Questions about the table below.
1) Report the 1st entry in reading order.
2) Report the entry just left of the largest entry.
3) Report the entry at the centre.
4) Report the 3rd largest entry.
[[0.0, -0.3, -0.2, -0.6, 0.4, -0.2, -2.0, 0.1, -0.2, 0.1, -0.9, -0.2, 1.0, -0.1, -1.0], [-0.9, 0.4, -0.2, -0.6, -0.1, -0.2, 0.5, -1.3, -0.3, 0.4, 0.3, -0.4, 0.8, -0.4, 0.0], [-0.1, -0.1, -0.2, -0.1, -0.6, 0.0, 0.2, -2.5, -0.1, -0.2, 0.6, -0.4, -0.3, 0.0, 0.3], [-0.1, -0.6, 0.0, -0.1, -0.6, -0.2, -0.1, 0.7, -0.5, -0.3, 1.4, -0.1, -0.7, -0.1, -1.4], [-0.9, 0.0, -0.3, -0.2, -0.1, -0.2, 0.2, -2.2, 1.0, -0.1, -2.0, -0.1, -0.1, -0.1, -1.1], [-0.3, -0.1, -0.3, 0.3, -0.1, -0.4, 0.1, 0.2, 0.1, -0.5, -0.5, 0.3, 0.2, -0.3, 1.2], [0.1, -0.7, -0.2, -0.4, -0.2, -0.2, -0.3, 0.4, -1.0, 0.6, 0.3, -0.7, -0.1, -0.2, 0.5], [0.3, -0.4, -0.2, -0.6, 0.0, -0.2, -1.8, 0.9, -0.8, -0.1, 0.2, -0.2, 0.1, -0.4, 2.2], [-0.7, -0.2, -0.2, -0.2, -0.1, -0.4, 2.4, 0.6, -1.1, -0.1, 0.0, 0.0, -0.7, -0.3, 1.6], [0.1, 0.0, -0.3, 0.0, -0.4, -0.2, 0.2, -0.4, 0.1, -0.8, 2.1, -0.1, -1.4, -0.2, 0.1], [-0.4, 0.1, -0.2, -0.1, -0.6, -0.1, 0.2, -2.4, 0.2, -0.5, -0.1, -0.2, -0.1, -0.2, -1.8], [0.1, -0.5, -0.2, -0.2, -0.3, -0.2, -1.9, 2.9, 0.0, -0.8, -0.1, -0.2, 0.3, -0.3, -0.3], [-0.9, 0.0, -0.2, -0.5, 0.0, -0.3, -0.1, 0.1, -0.3, 0.0, -1.8, 0.4, 0.1, -0.4, 0.0], [-0.5, -0.1, -0.3, -0.1, 0.0, -0.4, 0.8, -1.3, -0.1, -0.1, -0.4, -0.1, -1.3, 0.0, 0.4], [0.0, -0.6, -0.2, -0.1, -0.7, -0.2, -1.2, -0.1, 0.0, -0.3, 0.3, -0.7, 1.5, -0.1, -1.9]]
1) 0.0
2) -1.9
3) 0.9
4) 2.2
